Below is a small trained network, with its code and all its weights. Each question gives an input and a target symbol and asks what happens when units are switched off, that is, made to give their printed mean instead of their output.

import numpy as np


def w(rows, s, z=0):
    codes = np.array(rows[::2]) - 128.0
    scale = np.full(codes.shape[1], s)
    scale[-1] = z or s
    return codes * scale


def f(y):
    return np.maximum(y, 0)


def softmax(a):
    e = np.exp(a - a.max(-1, keepdims=True))
    return e / e.sum(-1, keepdims=True)


def log_softmax(a):
    a = a - a.max(-1, keepdims=True)
    return a - np.log(np.exp(a).sum(-1, keepdims=True))


def net(x, mask):
    ids = ['ΔΘαβμξτφψ'.index(c) for c in x.split()]
    T = len(ids)
    res = E[ids] + P[:T]
    r = res
    for j in range(2):
        rows = slice(2 * j, 2 * j + 2)
        q, k, v = (r @ M[0][rows].T for M in (Q, K, V))
        z = softmax(np.where(np.tri(T) > 0, q @ k.T / 2**0.5, -1e9)) @ v
        o = O[0][rows]
        res = res + np.where(mask[j], z, o[:, -1]) @ o[:, :-1]
    y = f(res @ A[0][:, :-1].T + A[0][:, -1])
    res = res + np.where(mask[2:6], y, B[0][:, -1]) @ B[0][:, :-1]
    return log_softmax(res[-1] @ U[:, :-1].T + U[:, -1])


Q, K, V, O, A, B = {}, {}, {}, {}, {}, {}
E = w([
[156,194,48,89,153,143,114,89,111,162,84],'Δ',
[79,99,93,174,63,108,134,125,76,182,136],'Θ',
[167,149,148,47,158,221,49,159,111,151,170],'α',
[111,54,149,143,141,153,148,128,83,192,78],'β',
[69,197,58,129,78,110,117,139,186,114,130],'μ',
[142,115,108,74,169,173,139,87,173,109,86],'ξ',
[97,51,90,106,123,85,78,174,163,92,216],'τ',
[108,142,69,98,141,132,124,18,209,123,162],'φ',
[101,111,221,106,2,106,134,209,103,171,45],'ψ',
],0.022)
P = w([
[144,184,161,252,175,102,82,113,65,56,109],'0',
[187,103,104,197,144,156,110,173,117,167,246],'1',
[140,139,108,137,138,87,105,160,159,93,152],'2',
[159,129,112,157,96,127,126,198,146,203,224],'3',
[114,151,154,120,103,200,130,97,154,107,104],'4',
[181,116,102,81,34,160,108,169,174,182,230],'5',
[91,133,89,106,108,153,121,104,137,133,123],'6',
[151,122,80,72,62,165,148,195,187,230,238],'7',
[109,151,106,27,87,156,126,159,147,159,99],'8',
[101,79,82,60,59,167,104,148,135,180,180],'9',
[86,94,105,75,63,198,186,211,124,241,143],'10',
[86,108,96,60,83,129,94,140,109,125,123],'11',
[158,36,89,155,139,197,144,145,99,226,185],'12',
],0.012)
Q[0] = w([
[103,255,83,80,161,113,155,38,220,85,34],'head 1',
[146,110,66,105,68,200,81,102,154,192,167],'head 1',
[179,6,195,190,90,138,69,196,53,194,212],'head 2',
[109,117,47,100,84,217,41,108,171,185,165],'head 2',
],0.0098)
K[0] = w([
[73,95,60,4,101,184,236,171,121,202,175],'head 1',
[52,121,133,93,136,105,64,95,82,75,81],'head 1',
[140,166,199,187,176,69,107,87,67,17,123],'head 2',
[45,120,146,79,147,114,104,95,63,77,111],'head 2',
],0.011)
V[0] = w([
[196,43,171,44,251,111,197,49,161,159,104],'head 1',
[198,241,82,76,140,129,190,43,61,213,109],'head 1',
[159,2,65,227,68,73,212,59,74,155,115],'head 2',
[52,136,113,147,133,204,115,18,194,173,242],'head 2',
],0.0078)
O[0] = w([
[161,194,107,168,123,208,33,203,119,202,148,1],'head 1',
[208,150,137,189,59,160,195,151,152,136,166,152],'head 1',
[86,82,9,83,51,227,160,48,68,120,103,127],'head 2',
[88,128,156,144,45,105,93,75,90,135,237,131],'head 2',
],0.012,0.0094)
A[0] = w([
[117,93,179,104,124,134,153,125,105,130,64,105],'neuron 1',
[135,45,147,134,100,100,162,181,82,170,143,142],'neuron 2',
[193,122,254,221,161,33,54,157,108,135,147,3],'neuron 3',
[151,94,145,82,100,120,199,52,122,86,123,14],'neuron 4',
],0.0083,0.005)
B[0] = w([
[88,145,56,214,78,76,145,22,165,114,233,194],'neuron 1',
[156,230,80,145,115,59,90,9,122,97,112,186],'neuron 2',
[115,75,77,114,228,253,164,135,128,181,182,227],'neuron 3',
[121,75,137,213,119,2,104,200,100,165,80,252],'neuron 4',
],0.0087,0.019)
U = w([
[173,98,117,186,96,128,166,113,191,81,148,190],'Δ',
[119,59,120,138,94,112,177,135,105,141,151,17],'Θ',
[103,109,118,154,135,108,148,113,164,154,152,2],'α',
[108,108,54,152,107,155,122,97,182,101,119,104],'β',
[143,111,175,151,138,62,136,131,122,143,151,167],'μ',
[127,119,98,241,135,106,1,159,194,151,99,221],'ξ',
[90,132,122,127,153,95,90,85,141,128,134,137],'τ',
[117,120,139,175,113,124,116,98,97,82,191,172],'φ',
[128,120,83,148,142,96,131,105,228,130,94,34],'ψ',
],0.0058,0.0032)

Each question gives the input, a string of symbols that net reads in full, and the target symbol t.
The units are the heads (2 rows each of Q, K, V and O) and the neurons (one row each of A and B). Each row of codes is followed by its name. A weight is (code - 128) times the scale printed after its matrix; where a second scale follows, it is the last column's (O, A, B and U).
mask holds one flag per unit, heads first, then neurons. A switched-off unit (its flag False) gives its mean, the last column of its rows in O or B, instead of its output. The means were averaged over made-up inputs and are rounded, as every weight is.
A unit's drop is (log p(t) with every unit on - log p(t) with that unit switched off) / (log p(t) with every unit on - log p(t) with every unit switched off).
The circuit of an input: a set's keep is (log p(t) with only the set's units on - log p(t) with every unit switched off) / (log p(t) with every unit on - log p(t) with every unit switched off). Starting from all 6 units, units are removed one at a time, each time the one whose removal leaves the highest keep (on an exact tie, the one counted first), for as long as the keep stays at least 0.8.
circuit, biggest first: the units of the circuit, biggest drop first
top k neurons: the k neurons with the biggest drops, biggest first
heads that matter: for each layer, one digit per head in row order, 1 if its drop is at least 0.15 and else 0, layers parted by /
drop of u: that unit's drop, to one decimal
input Θ α φ, target α: top 3 neurons : (neuron 3; neuron 4; neuron 2)
input τ ξ μ τ Δ β μ, target β: circuit, biggest first : (head 2)
input φ Δ τ α μ φ α μ Δ τ β, target φ: circuit, biggest first : (head 2; neuron 2)
input β β β Θ α ξ τ Θ ψ τ Δ ψ Θ, target β: circuit, biggest first : (head 2; head 1)
input Θ Θ ψ α Θ ξ β Θ Θ Θ μ ξ, target μ: circuit, biggest first : (neuron 4; head 1)
input β ξ β Δ ψ, target β: top 2 neurons : (neuron 4; neuron 1)
input α τ μ Δ ξ φ φ β τ α Δ τ, target α: circuit, biggest first : (neuron 3; head 2)
input μ Θ φ τ Θ ψ α β ξ τ α, target μ: circuit, biggest first : (head 1; neuron 4; head 2)
input Δ Δ Θ φ β β α ψ μ α β Θ, target Δ: heads that matter : 10
input ψ Θ μ Δ Δ Θ Δ ξ Δ, target ξ: heads that matter : 10
input μ τ Θ ξ, target Θ: top 2 neurons : (neuron 2; neuron 4)
input τ Δ τ ψ μ Δ φ ξ Δ φ Θ μ, target Θ: circuit, biggest first : (head 2; neuron 4; head 1)
input φ μ ψ β Δ φ ξ ψ ψ τ φ φ, target φ: top 2 neurons : (neuron 4; neuron 3)
input Δ ξ ξ μ Δ, target μ: circuit, biggest first : (head 1; head 2; neuron 4)
input τ ξ τ φ φ Θ φ ψ Θ β ψ β, target τ: circuit, biggest first : (head 1)
input α φ ξ α μ Θ β, target α: drop of neuron 3 : 1.7
input Δ Θ ψ Δ Δ φ β ξ Δ α, target Δ: drop of neuron 4 : 0.2
input Θ ξ Δ α, target Θ: drop of neuron 2 : 0.0
input φ Δ α Δ Δ ξ φ β Θ ξ Θ, target φ: top 2 neurons : (neuron 4; neuron 2)
